Each row was made from one small tree. The marks that hang from a mark follow it in brackets, in alphabetical order. Every link used is in the known rows. Write each row's tree.
Known rows:
lutobu{deled{kimo{milep}} foni{linor} lale pumil}: [ -39   87 -298   75  306  115 -185   39  213    0   97 -154  -39  -55
   17 -183   47 -284 -543 -126 -133 -241  187  172  229   40 -129  115
 -181 -102 -233  -11   83   48  -19  -26 -364  -85  355  228  -53  498
   10 -282   -9   18   -8  109  -20  604   -8  415  -44   96  -28 -115
  -25 -403   28  320  435  137   40 -138 -187]
nutor{vefan{kopiv{lale} lutobu{milep}}}: [-231    8   67   27  127  -83 -348 -193  150  150    1  -26  182   65
 -158 -146 -129 -109 -181 -177  211    8   91 -236  199  202  -50  -52
 -275   46   96  -80 -130  142  -20 -160 -195 -161 -200   67  -20  474
  124 -283 -120 -151   -8  293   39  344  125  -81 -152  265 -203  120
 -117 -126  -95  267 -114   31   83 -107  172]
vefan{lutobu{foni{ninetu} lale vedor} nutor}: [ -81  103 -130   58  153   10 -340 -226  218    8    6   24  222  -38
 -214 -119  -26  102 -199 -202   45  -88  -30  -35  246  163  -16  -15
 -199   22   47  -47  -57   57  -69  -94 -180  -69 -146  163 -111  500
  156 -271 -116  -40   12  185   82  525   81  161 -156  296 -117   37
  -18 -180  -27  233  155   84  110  -70  160]
pumil{lale{milep{kopiv nutor}}}: [-166  134  152  -82  134   78 -253  -52  128  230   39  -80  316   56
  -20 -172  -93  -69 -255  -53  138  -68  121  -45   45   38 -162  -60
 -416  118   -2  -98 -112    7  -64 -227   51  -50   43  109  -67  467
 -180 -217  -35 -433  -28  346   59  280   35  -26 -162  317   -8  115
    1 -366  -56  227   38   -9   22   66  -64]
loduno{fenud fiva pumil{lale{milep{kimo kopiv}}}}: [-113  258  148 -341   97 -166 -280 -194  117  238  -26   95  337  -15
 -123 -239   47  -79  -87  -39   69   53   10  -40   -3   58 -290 -178
 -101  -35  -18 -264 -156  -23  -80 -111  202  310  112   54  205  525
  -29 -211  -54 -363   48  223   83  118  -72   13 -206  344  -78  -19
   15 -465 -120  158  335  138   84   50   36]
vedor{fiva foni{linor ninetu{pumil}}}: [  68  297  329  -40  -75   -6 -367 -309   59  275   50  232  228  -94
   94 -130 -217  198 -278   98 -271  102   51    7 -122  -95 -146   22
 -210  128   39 -499 -255   86 -173   97 -271  172   54  -99  226  209
   99 -356 -188 -153  -35   39    2  247   16  119 -194  246   10 -289
  101 -326 -213    6  234  197 -188    8   22]
pumil{lale{milep{kimo{deled lutobu} kopiv nutor}}}: [-218   63   74   65  156   90 -153  -47   84  241   45 -144  280   35
  -77 -199  -81 -135 -255    5  192 -146  160  -62  109   23 -185  -73
 -459  140  -64  -12  -70   76  -45 -281  -35 -143   48  112 -106  449
  -90 -229   16 -425  -15  424   95  294   42   14 -129  256  -10  175
   -3 -365  -40  252  -39  -16   46   56  -89]
pumil{lale{milep{kimo{lutobu} kopiv nutor}}}: [-207   62   78   18  166   89 -174  -52  118  232   41 -118  277   41
  -77 -181 -105 -113 -234    7  186 -118  155  -56   70   36 -196  -57
 -436  108  -42  -44  -80   58  -51 -251   -5 -110   32  120  -98  460
 -102 -231   14 -431  -45  401  110  288   64   -2 -117  261  -24  164
   -4 -384  -66  206  -11  -12   39   56  -76]
ninetu{foni{linor} pumil{lale{milep{kimo nutor}}}}: [ -24   75  241  -83  113   50 -231  -95   31  302   71   19  115 -110
   76 -161 -208  -68 -304   91 -150   22   65 -131 -109  -49  -39  -97
 -295  214   30 -265 -235   27  -86  -79 -136  143  151 -103 -123  329
  -18 -174   52 -163 -157  186  -66  357 -115  -21 -295  290  -60 -124
   74 -446 -176  107   67   75 -256 -151   -2]
vedor{fiva foni{linor ninetu} loduno{pumil{lale}}}: [  48  522  238  -94  -69  -78 -349 -326  112  289   -3  319  308 -101
   48 -178 -177  188 -300   82 -318  106   97  108 -244  -77 -193   39
 -136  138   76 -611 -365   -6 -323  143 -178  331   30  -80  458  269
  162 -341 -282 -324   34 -148  -21  126   52  120 -248  332  -28 -347
   32 -400 -257  -69  367  376   44   80  -18]
ninetu{linor{vedor{fiva foni}}}: [ 110  151  279  -63  -98  -16 -303 -203   48  291  136  191  233   -9
   -6 -198 -136  217 -192   67 -218   -1  -90  -24  -87  -86  -98    8
 -218   83   79 -392 -327   75 -118   77 -110    4  125  -54   70  326
   78 -194  -76 -254  -39  100   64  203  -91   94 -232  382  -53 -140
   -4 -253 -255  107  215  213 -210   -9  105]
nutor{vefan{kopiv lutobu{foni{linor ninetu} pumil}}}: [-199   74   40   78  161 -156 -411 -253  106   80  -13  -11  180  -34
 -126 -127 -107  -33 -252 -183   98  -13   25 -236  143  210   20   10
 -260  132  131  -79 -164   83   19  -79 -147   -3 -199   61  -46  502
  136 -280  -98 -141  -24  179  -36  391  128   69 -175  231 -155  -20
  -57 -187  -80  248    0    2   23  -69  130]
kimo{lale lutobu{foni pumil}}: [-124   94  -96  144   16   -2 -233   40   20   64   97 -120  199  -85
 -212 -228 -155  -77 -119 -185   77 -129  139  -34  244   74 -171  -30
 -334   -6 -100   29  -13  143  -46 -110  -29 -158  275  188 -143  473
  224 -191  -61 -118   54  324  108  343  -29  274 -217  117   56  104
  -42 -232  -89  277  118   34   81   57   -8]
lale{milep{kimo nutor{vefan}}}: [-169  -79   20   60  158   22 -238 -117  107  211   26 -159  214   29
    3 -187  -87  -66 -229   23  227 -205   39 -123  174   94 -136   58
 -313   39  -26   -8 -114   85    4 -289 -115 -115  -33   85  -62  516
  -61 -280   38 -403  -93  475  157  291  138   37 -128  245   -5  196
   15 -327  -56  230  -10  -62   16  -16   13]
kopiv{lale{milep} nutor{vefan}}: [-158   -1  -32   68  107   33 -256 -112   80  219  -46 -152  145   67
   37 -128 -240 -177 -237  -24  266 -168  208 -264  303  127  -31 -117
 -351  -10   98   29  -98  184 -151 -378  -89 -229  -95   88  -27  477
    2 -415  -72 -218  -47  421   69  303  188 -115 -277  292  -43  134
  -32 -329 -138  224 -107  -40   92 -202  141]
lale{milep{kimo{deled} kopiv nutor{vefan}}}: [-203  -95  -11  160  231   31 -159 -113   85  228   20 -221  144   68
   28 -206  -98 -182 -286   55  299 -276   78 -130  187  106  -96   76
 -342  132  -93   46 -125  182   45 -339 -224 -182 -107   98  -84  490
  -93 -303   58 -430  -74  553  186  292  142   64  -76  235  -17  230
   25 -356  -24  311 -147  -84  -14   -2   17]
lale{milep{kimo{lutobu{foni} rozonus{deled}}}}: [-150 -101  -54  141  130  101 -169  -10   29  162   93 -117  201   31
 -125 -265    0  -39 -212    0  221 -234   23  -25  294   29 -140   41
 -354   -6 -103   18  -52  154   27 -272 -140 -222  158   75  -95  443
   54 -235  -48 -306  -15  486  129  332   39  156 -183  174   65  217
   36 -297   37  300   26   -3   47    4   10]
kimo{lutobu{foni milep{lale}}}: [ -85   18  -44   49   77   29 -200    7   93  145   88 -105  175   19
 -169 -113  -97  -30 -159 -121   71 -183   54    3  191   82 -185  -47
 -262 -103  -70  -24    3   97   -8 -165 -141 -246  136  151 -112  412
  103 -310  -65 -111  -14  361   83  359   -8  144 -174  201  -12  171
  -50 -252  -43  230   71   65   21   -6   -2]
pumil{lale{milep{nutor{vefan}}}}: [-178  130  154  -87   77   41 -300  -46  111  233   21  -86  355   22
  -33 -170  -68  -47 -250  -99  124  -51  105  -80   82   34 -172 -102
 -434  103   39  -86 -101  -40  -80 -231   99  -35   77   99  -64  496
 -137 -209  -43 -420   -2  305    5  282   53  -55 -222  313   -1  107
  -18 -328  -57  222   60   -5   43   30  -71]
foni{ninetu{linor pumil}}: [   5  105  339  -84    5  -40 -307 -190  -32  268   61   63  202 -126
   14 -179 -167   86 -189   55 -220   21  -64 -132  -52  -27  -42  -53
 -196  131   83 -339 -235   56    3  -17 -145   59  133  -55 -113  269
  -15 -207    1 -109 -101  157  -10  299 -127   42 -274  211    9 -159
  122 -303 -129  146   99   29 -267  -71   23]
kimo{deled milep rozonus}: [-182   29   44  148  -83    9 -208   83 -200  191   94 -205  307  -78
 -152 -375   21  -56 -267 -114  113 -265   57  -74  443   10 -109 -145
 -386  155 -109  110   -4  217  -45 -311 -134 -300  277   26  -68  369
  136 -176 -162 -289  221  534   56  375 -221  142 -355  150   77  207
   77  -64   99  408   27   25   21   47    2]
lutobu{foni{ninetu} lale milep vedor}: [  89  115 -238   24  297  197 -242   -2  235   19   85 -146   85  -25
   69  -95   18  -61 -428 -265 -177 -280   22  283  107  150 -124   58
 -194 -168 -118  -55  -17 -116  -25  -98 -281  -21  119  218  -61  494
  -38 -338   18   -8   11   34  -14  536   14  365 -161  203   16  -85
   -1 -348  -31  260  355  178   19  -41 -132]
milep{kimo{deled} kopiv lale nutor{vefan}}: [-206 -191 -148  369  170  -22  -24 -180   70  273  -23 -292    2   12
  -62 -186 -207 -284 -231  203  427 -356  187 -258  201  190  -94   28
 -309  139 -192   71  -88  284   54 -390 -374 -326 -235  226 -154  427
   11 -356  211 -379 -161  696  275  328  195   23   51  128  -92  290
  -11 -375 -119  264 -332 -124 -176  -18   45]
lutobu{deled milep pumil}: [ -18   82   12  -23  198  114 -269   49  217  186  102 -202   99   -6
   23 -134   55 -206 -369 -117  -28 -125  146   73  185    0 -146   57
 -220 -128 -114 -168   27   -3  -44  -80 -235 -165  290  114  -38  418
  -87 -267  -32  -26  -59  162   25  444  -29  234  -15  231 -112    7
 -133 -230   -2  340  384  132   14  -16 -189]
pumil{lale{milep{kopiv nutor{vefan{lutobu{vedor}}}}}}: [-186  106   62  -22  189   63 -299  -64  160  232    1 -108  300   45
  -65 -161  -87  -93 -274 -126  198  -77  127  -51   67   96 -144  -42
 -431  151   11  -74 -131   35  -59 -225   67  -55  -65  105  -84  503
 -113 -233  -45 -438   -1  305   66  308   88   -4 -151  297  -69  126
  -35 -354  -52  225    1   -6   28   33    5]
milep{kimo{lutobu{deled lale}} nutor}: [-179  -52  -55  112  128   26  -73  -85   98  246   51 -180  109  -47
 -133 -143 -124 -171 -154  127  162 -231  144  -45  189   51 -272  -24
 -267  -14 -196  -25   26  151    3 -202 -251 -279   35  172 -139  417
   41 -282   72 -236  -93  443  256  396   45   85   30  148  -65  217
  -21 -279 -102  215   26    1  -36    9  -78]
kimo{lutobu{deled vedor{fiva}}}: [ -84   90   33    9   21   12 -304   29   91  292   36  -62  248  -46
 -198 -119  -82  -29 -166  -11  117  -90   15   60  212   40 -321    3
 -301  -20  -53 -187   -6  161  -86  -89   -6 -241  148  104  -54  415
  143 -254 -167 -204   97  179  137  319   22  231 -128  175  -40  131
  -42 -215 -124  147  104  119  -85   65   -1]
pumil{lale{milep{kimo nutor}}}: [-166   84  107  -33  102   90 -242  -72  114  216   48  -87  333    4
  -56 -199  -59  -26 -233  -11  127  -87  120  -64   88   19 -194  -65
 -425   64    1  -77  -86  -40  -82 -250   44  -54   96  104  -70  482
 -114 -201    8 -410  -44  354   65  290   38   -8 -167  281   -1  130
   -4 -352  -69  199   82    0   45   50  -99]
loduno{fenud fiva pumil{lale}}: [ -87  341  225 -421  -27 -230 -361 -192   84  246  -32  144  394  -73
 -167 -217   43   18  -32  -78  -15  133  -19  -58    4   48 -320 -238
  -81  -58   22 -341 -148  -89 -107  -46  285  336  169   55  204  509
    6 -178 -112 -291   83  136   34  114 -144   -8 -267  352  -82  -50
    1 -382 -158  147  402  158   34   73   34]
vedor{fiva foni{linor ninetu{pumil}} loduno{fenud}}: [  51  427  237  -23 -139 -145 -410 -313   12  270  -69  298  249 -141
   78 -141 -213  203 -311  139 -271  136  -47    1 -176  -86 -236   58
 -113   46  117 -594 -292  113 -299  192 -275  337   60 -122  442  215
  241 -357 -222 -271  -33  -62    5  128   34  162 -239  258  -99 -383
   18 -357 -240  -31  366  342   19   22   55]
ninetu{linor{vedor} pumil}: [ 111   29  331  -89  -61  -14 -313 -132  -27  297  128  105  146 -117
   -5 -199 -194  119 -160   35 -203   41 -120 -142  -49  -92  -70  -83
 -175  111   65 -322 -279   54  -34   85  -78   34  193  -90  -71  306
   47  -92   -5 -177 -121  154   24  274 -196   67 -267  341  -91 -101
   37 -292 -224  132  118  113 -344 -101  191]
rozonus{deled lale{milep{kimo nutor}}}: [-191 -216  -24  230   86  114  -93   24  119  161  148 -101  110   61
  -38 -298   -8 -115 -187   45  361 -101   48  -17  286    6  -59  104
 -283  -42 -334 -248 -121  236  178 -148 -265 -303  137  153 -125  330
  -20 -182   27 -365  -12  523  103  268   58   70  -86   87   86  371
   15 -265   58  302  -19 -110  -47   76   12]
deled{kimo{lale lutobu{milep vedor}}}: [-230  -34  -20   70   60   82 -185  126  108  152   97 -109  202    1
 -228 -240 -108  -33 -232 -105   83 -109  120   33  283   79 -279   94
 -288  -59 -213 -113   -1  177   -1 -130 -180 -141  278  162 -126  497
  228 -225  -95 -125   65  369  152  297  -82  277 -187   52  -34  195
  -47 -271  -97  294   66   28  -12   11   34]
kopiv{lale{milep{kimo}} nutor{vefan}}: [-169  -64  -94  140  135   50 -211 -136   86  207  -44 -176  110   48
   19 -150 -237 -194 -237   44  299 -211  228 -282  315  129  -46  -94
 -357  -29   76   55  -89  188 -145 -403 -143 -248 -110  100  -35  485
   33 -418  -16 -223  -77  460  110  310  216  -93 -233  254  -59  158
  -29 -358 -153  205 -130  -46   88 -207  122]
nutor{vefan{kopiv lutobu{foni lale{milep} vedor}}}: [-166   26 -104   40  190  -65 -402 -159  179   65  -11  -48  178    8
 -162 -139  -62  -79 -238 -243  191  -72    2 -102  225  234  -72   20
 -284   69   69   16 -107   62  -11 -143 -128  -65 -174  125  -51  581
   94 -232 -120 -201   17  197   29  396  170  110 -160  270 -142  114
  -85 -192  -54  278  -36   35   70  -86  151]
foni{linor{vedor} ninetu{pumil{lale{milep}}}}: [ -72  106  432   26   71   88 -198 -237  -68  300  138   75  254  -58
  172 -127 -196   88 -333  -44 -244   52    3 -113 -184  -82   29 -147
 -282  159   61 -337 -237  125  -36   35 -188   92   49 -130  -22  223
    5 -290  -20 -276 -104  145 -118  396 -106    9 -292  205    2 -297
  177 -376 -116   58  164  107 -168  -76   50]
kopiv{lale nutor{vefan{lutobu}}}: [-174   37  -29   69   51  -44 -312 -178   83  217  -66  -94  139   10
  -91 -119 -257 -114 -146  -36  250  -89  224 -320  300  155  -45 -147
 -319    1  103  -42 -116  191 -156 -303  -81 -251 -184   93  -53  440
   98 -386 -121 -130  -45  377  108  331  139 -144 -236  258 -143  135
  -76 -244 -178  210 -117  -28   35 -184  198]
ninetu{foni{linor{vedor{loduno{fiva}}}} pumil}: [  71  108  316 -121  -25  -63 -324 -143  -28  320   95  163  105 -133
   60 -154 -220   69 -220   79 -257   98 -105 -134 -100  -58  -52  -44
 -110  119   57 -414 -303   77 -118   83 -164  162  149 -148   14  275
  116 -178  -62 -123 -137   87  -60  313 -167   33 -344  289 -115 -196
   65 -366 -274   68  148  163 -343 -128  144]
nutor{vefan{kopiv{lale{milep}} lutobu}}: [-243    4   66   34  115  -98 -374 -222  121  162  -14   -5  215   59
 -170 -168 -138  -88 -156 -152  265   19   68 -263  213  199  -41  -36
 -307   87  130  -51 -143  171  -29 -184 -131 -147 -203   53  -27  494
  120 -263 -134 -230  -12  323   50  318  163  -83 -179  266 -160  133
  -81 -150  -85  252 -150   -3   84 -105  205]
lutobu{deled foni lale milep}: [  41   87 -161  -92  238  194 -161   50  275   57  132 -136   30   60
   47 -118   86 -251 -402 -188 -114 -254  103  234  165    4 -182  -18
 -191 -206 -187  -48   87  -86  -27 -111 -360 -199  279  232  -31  462
 -178 -287  -54   36   -5  129   13  559  -17  211  -33  249  -42    8
  -88 -323   60  351  309  200   90  -99 -225]
foni{ninetu{linor pumil{lale{milep}}}}: [ -28  127  333  -81   56   24 -274 -159  -10  274   62   49  241  -95
   35 -192 -139   28 -248   14 -203   21  -12 -102  -85  -53  -35  -94
 -277  173   87 -294 -223   28  -21  -56  -95   83  155  -57 -109  287
  -64 -204   21 -181  -81  145  -60  306 -103    5 -287  239   24 -176
  111 -363  -93  145  102   36 -180  -84  -20]
linor{vedor{fiva foni{ninetu} loduno{pumil}}}: [  84  303  255  -36 -112  -31 -331 -280   82  304   93  247  288  -49
   29 -197 -144  269 -188  -11 -213   62  -35   55 -127  -74 -180   32
 -121    7   66 -456 -314   26 -251  175 -162  176   62  -65  366  327
  178 -278 -250 -393  -22    2   46  164    3  128 -243  374  -81 -199
   -8 -295 -257   -9  321  339  -46  104  154]
vedor{fiva loduno{fenud}}: [ -58  327  110 -110 -190 -194 -468 -114   73  219  -98  198  327  -63
  -94 -193  -61  153 -152  113   40   56 -156  -56   76   45 -360   56
 -153  -99   97 -382 -204   48 -271   23   33  129   87   73  345  417
  197 -187 -223 -393   29  106  131  107   54  140 -222  290 -113  -66
  -98 -238 -235   70  279  247  126  139   38]
kopiv{lale{milep{kimo}} nutor}: [-123  -29  -61  103  130  113 -187 -142   81  196    9 -126  137   49
    8 -166 -223 -119 -205   85  240 -200  218 -215  301   91  -57  -67
 -329  -69   41   20  -76  181 -161 -388 -146 -250  -42   85  -31  444
   21 -400  -25 -195  -95  477  147  316  127  -43 -212  266  -24  154
   -5 -352 -144  195  -39  -29   99 -154  106]
deled{kimo{lutobu rozonus}}: [-256  -23   59   16  -24  -11 -222   95   -4  218   43  -39  225  -23
 -297 -243  -65   38 -200    4  100 -107   60  -70  346   41 -277   48
 -309    4 -150  -92   26  163    2 -152 -122 -150  275  111 -106  448
  210 -208 -174 -170   46  442  145  318 -115  174 -231   84  -27  201
   -4 -249  -49  322   42    1  -82   23   68]

Which tree is each row?
[-136 -130  -81  286   44   29  -71 -181   24  256   47 -204  130  -58
 -109 -216 -127  -90 -157  192  284 -298  134 -192  250  109 -137   -5
 -289   30 -179   25  -38  177   -9 -368 -287 -300  -31  175 -137  403
   71 -303  179 -301 -145  648  237  343   54   66  -28  146  -12  264
    0 -288 -103  233 -102  -81 -108   13   -4] | milep{kimo{deled} lale nutor}
[   5  122  384  -51    5   19 -255 -188  -34  301   98   85  237 -106
   41 -182 -163   91 -231    3 -256   47  -39 -118 -130  -76  -32 -130
 -258  156   92 -333 -249   29  -34   34 -102   84  143  -72  -85  264
   -9 -195   18 -200  -89  105  -69  317 -145    2 -293  257  -24 -223
  102 -342 -153  103  127   88 -243  -64   39] | foni{ninetu{linor{vedor} pumil{lale}}}
[-147   98   55  140   -3  -66 -216  -57  -99  178   81  -91  245  -64
 -169 -163  -75   15 -200  -65   25 -182    9  -76  250   20 -148  -94
 -352   87  -47  -29  -36  155    8 -185 -120 -251  148   67 -144  377
  157 -260 -126 -139  107  342   15  350 -107  196 -277  173   58  128
   39 -190  -25  319   -3   40  -43   25  -21] | kimo{deled lutobu{foni{linor}}}
[-102   29  -72   12  105  -89 -460 -117  149  171  -33  -89  208  -55
 -179 -138  -47  -14 -213 -185  166  -86    5 -110  215  156 -145   23
 -292   22   81 -124 -105   28  -23 -124   -7 -127  -70  114  -97  539
   61 -243 -156 -188   40  171   60  373  107  111 -169  201 -147  117
  -80 -223  -60  239   13   40  -94  -51  100] | nutor{vefan{lutobu{deled foni vedor}}}
[-193   56  172    7   29  -55 -254 -263  123   62   37   77  264   71
 -156 -136 -195   20 -162   23  195   21   17 -307  292  163    0  -86
 -221   38  188  -51  -37  135  -85 -190 -227 -121 -118  120   -5  494
  148 -287  -81  -92   -1  364   22  340  109  -52 -204  404 -105  123
  -23 -116 -169  216 -102   18  143  -56  214] | vefan{kopiv{lale} nutor}
[-273   -9   73   28  -35    4 -201   64   51  163   87  -39  237  -10
 -265 -264 -132    4 -139  -35   98  -41  112  -68  277   41 -280   55
 -300  -20 -172 -126  -16  194   -6 -124 -138 -140  295  153 -131  469
  209 -180 -129 -164   36  428  164  256  -84  183 -207   51   -8  200
  -14 -255 -100  286    5  -17  -33   21   42] | deled{kimo{lale lutobu}}
[ -63  127  446   15   26   52 -214 -248  -78  301  130   88  252  -91
  142 -119 -212  118 -304  -25 -266   75    2 -133 -188  -76    7 -162
 -268  150   68 -376 -238  105  -41   64 -178   94   48 -115  -31  212
   26 -276  -27 -240 -102  118 -114  395 -129    6 -289  191  -19 -302
  171 -351 -150   46  165  112 -219  -58   46] | foni{linor{vedor} ninetu{pumil{lale}}}
[  50  189 -129   40  253  211 -329  122  317  216   40 -177  147  -36
   26 -123   83 -218 -512 -145  -10 -144  171  232  157   44 -247   77
 -313  -78 -125 -194   15  -73 -160  -59  -62  -63  242  161   69  492
    3 -283  -23 -120   84  -65  -15  456   53  381   -7  253 -125  -90
 -186 -329 -105  201  462  238   39   52 -202] | lutobu{deled milep pumil{lale} vedor{fiva}}
[  -5  216  309  -80  -30  -94 -258 -249   -7  294   60  157  270  -48
   31 -195  -99  154 -196   49 -229    1 -120  -66 -150  -11  -65  -46
 -138   69  108 -410 -323   87  -84   62 -107  135   67  -54   95  313
   88 -242  -47 -277  -41   67   16  219  -96   63 -289  290  -30 -252
   68 -301 -184   77  253  196  -89    8   54] | foni{ninetu{linor{vedor{fiva loduno{fenud pumil}}}}}
[  77  243  210    6 -167  -17 -382 -210   78  276   88  224  293  -31
   -8 -183 -147  283 -190    8 -128   55  -70   28  -25  -80 -233   71
 -191  -39   71 -402 -261   42 -269  139 -140   61   88  -27  328  343
  181 -247 -250 -410  -23   72   76  169   29  139 -216  363 -110 -105
  -63 -243 -271   35  274  305  -50  113  151] | linor{vedor{fiva foni loduno}}
[-271   60  194  -12   53 -112 -345 -317  164   37   42  131  314   54
 -303 -143  -98  110  -82  -91  207   95  -45 -302  285  170   30  -54
 -201  143  156  -67  -92  165  -38 -117 -208  -96 -264   51  -41  489
  199 -216 -185  -97   -7  352   80  378   61  -40 -123  407 -224  173
  -79  -12  -65  262  -78    0  191  -28  290] | vefan{kopiv lutobu nutor}
[-172  108   55  159  -22  -73 -256    5  -68  233   58 -170  237 -107
 -216 -191  -36  -53 -141  -67   93 -105   80  -87  325   15 -189  -68
 -368   73  -87  -15    6  172  -36 -166  -92 -263  240   80 -153  370
  174 -189  -97 -156   52  357   61  316  -84  221 -211  172   12  175
  -36 -106  -34  376   93   22  -35   63  -59] | kimo{deled lutobu{pumil}}
[  75  226  207  -66 -101  -37 -340 -231   57  273  121  148  285  -67
  -42 -192 -153  270 -137  -70 -155   52  -16   17  -60  -64 -176   19
 -141  -37   80 -393 -265   -9 -211  130 -126  112  128  -48  233  376
  120 -213 -237 -374  -67   91   62  161  -56  124 -261  384 -109  -50
  -26 -255 -214   91  302  288  -87   80  167] | linor{vedor{foni loduno{pumil}}}
[-183   61   35  -26   28  -61 -323 -100  107  198  -31 -123  166  -29
  -90  -98 -130 -104 -166  -61  157  -92  126 -209  277   85 -105 -128
 -296   49   19  -68  -84  110 -112 -231  -96 -190  -87  103  -83  459
  -23 -287 -162 -146  -47  298  102  355   86  -48 -168  267 -152  153
  -81 -208  -88  276  -12  -21   -8 -127   61] | kopiv{nutor{vefan{lutobu{deled lale}}}}
[-178   45  112  132  -52   89 -186   -5  -63  167  141 -133  314    7
  -64 -343  -43  -81 -181 -125  140 -142   87  -69  289  -16  -91  -65
 -413  110 -125    1  -86  196  -53 -304 -144 -218  275   76  -99  426
   44 -141  -79 -277   99  489   86  274  -92  142 -281  174  128  167
   32 -173   23  412  -31    1   98   32  -42] | kimo{deled lale{milep}}
[ -72  101 -180   67  230   59 -173   65  179   72   77 -171   31    5
 -102  -97  -58 -208 -256 -179    1 -197  140  122  178   94 -182    2
 -246  -90 -175   36   33   83   -9  -74 -240 -188  168  220 -106  430
   50 -273  -27  -53  -47  245   94  453   27  270  -65  208  -47   82
  -85 -275  -36  328  229  111   70  -11 -102] | kimo{lutobu{foni lale milep{kopiv} pumil}}
[  31  403  148 -159  -85 -193 -377 -293   30  234  -11  174  281 -138
  -49 -160 -175  215 -190   24 -204   99   27    9 -145  -33 -214   22
  -74  -16  128 -542 -283   21 -245  126 -162  318  124  -85  311  349
  147 -263 -246 -277  -57   14   52   70  -65  157 -277  339 -113 -166
    3 -308 -178  100  425  336   22   29   64] | vedor{foni{linor} loduno{fenud pumil}}
[ -11  202  218 -146  -99 -142 -343 -191   19  269   62  161  321  -44
  -69 -204  -59  180  -90  -62  -58   56 -149  -56   -2    3 -228  -57
  -64 -106   60 -347 -234   31 -163   82   40  145  101   -6  254  430
  147 -193 -168 -417  -14  141   73  160  -90   84 -273  350 -138  -56
  -34 -280 -224  100  333  244   -5   85  188] | linor{vedor{loduno{fenud fiva pumil}}}
[-190   61   84  -23  -10 -109 -379 -129   71  195  -44  -99  219  -44
 -111 -105 -164    5 -126  -53  174  -70   86 -274  271  113  -90 -110
 -303   68   82  -85 -138   94 -103 -238  -15 -140 -137   70  -81  473
   17 -286 -171 -184  -47  331   99  294   74  -57 -226  279 -144  174
  -66 -196 -124  250  -44  -60  -37  -87  120] | kopiv{nutor{vefan{lutobu}}}
[-224   -1  -91  189   51   44 -134  110  -33  156  108 -267  276  -64
 -179 -273 -234 -150 -154 -209  196 -232  167   27  273  130 -206  -90
 -328  102 -182  101  -24  354  -26 -205  -53 -295  134  132 -159  456
  264 -256  -37 -331  197  472  200  322  -73  216 -236   74   48  258
   30 -155  -68  189  -12  -12  106   56   84] | kimo{lale lutobu{vedor} milep{nutor}}
[-236   25   80   24   72 -133 -392 -232  110  161  -21    9  214   26
 -200 -158 -155  -57 -126 -134  241   44   68 -283  210  204  -62  -51
 -294   79  136  -90 -142  150  -32 -154 -121 -145 -202   69  -37  484
  141 -249 -141 -195  -10  298   54  316  138  -84 -176  253 -181  129
  -87 -126 -121  242 -148    3   32  -86  201] | nutor{vefan{kopiv{lale} lutobu}}
[-123   38 -108   72  189  -74 -392 -124  189  119  -30 -114  103    9
 -115 -143  -87 -116 -241 -214  162  -93  115 -152  186  188  -62   23
 -272    1   40  -59 -131   67  -16 -130 -123 -123 -117  134  -59  499
   74 -292  -83 -139  -38  252   61  387  136   57 -130  226 -172   75
 -119 -240  -73  286   33   35    5  -81   99] | nutor{vefan{lutobu{foni milep{kopiv{lale}} pumil}}}
[-177   31  -68   27  303   98 -267 -168  234  130   76  -28  157   65
 -173 -148  -18 -181 -260 -185  194  -65   72   40  221  174  -70   53
 -238   82  -80  -15  -29  193  -18 -135 -284 -178 -157   77  -46  498
   62 -249 -115 -163    2  221  124  491   74  155   24  287 -184  122
 -103 -155   22  302   64   78  177  -68  134] | vefan{kopiv lutobu{deled lale{milep{nutor}} vedor}}
[  55  210  259  -66  -34  -24 -331 -273   32  244   87   96  263  -81
  -20 -163 -168  215 -199   27 -248   26   43   -9  -67  -66  -89   39
 -245   83  105 -406 -228   27  -92    7 -238   64  145  -53   -2  285
  -12 -299 -109 -133  -78  127   22  210  -53   86 -241  264   12 -127
   74 -262 -128  172  209  124 -202  -11  -22] | vedor{foni{ninetu{linor}}}
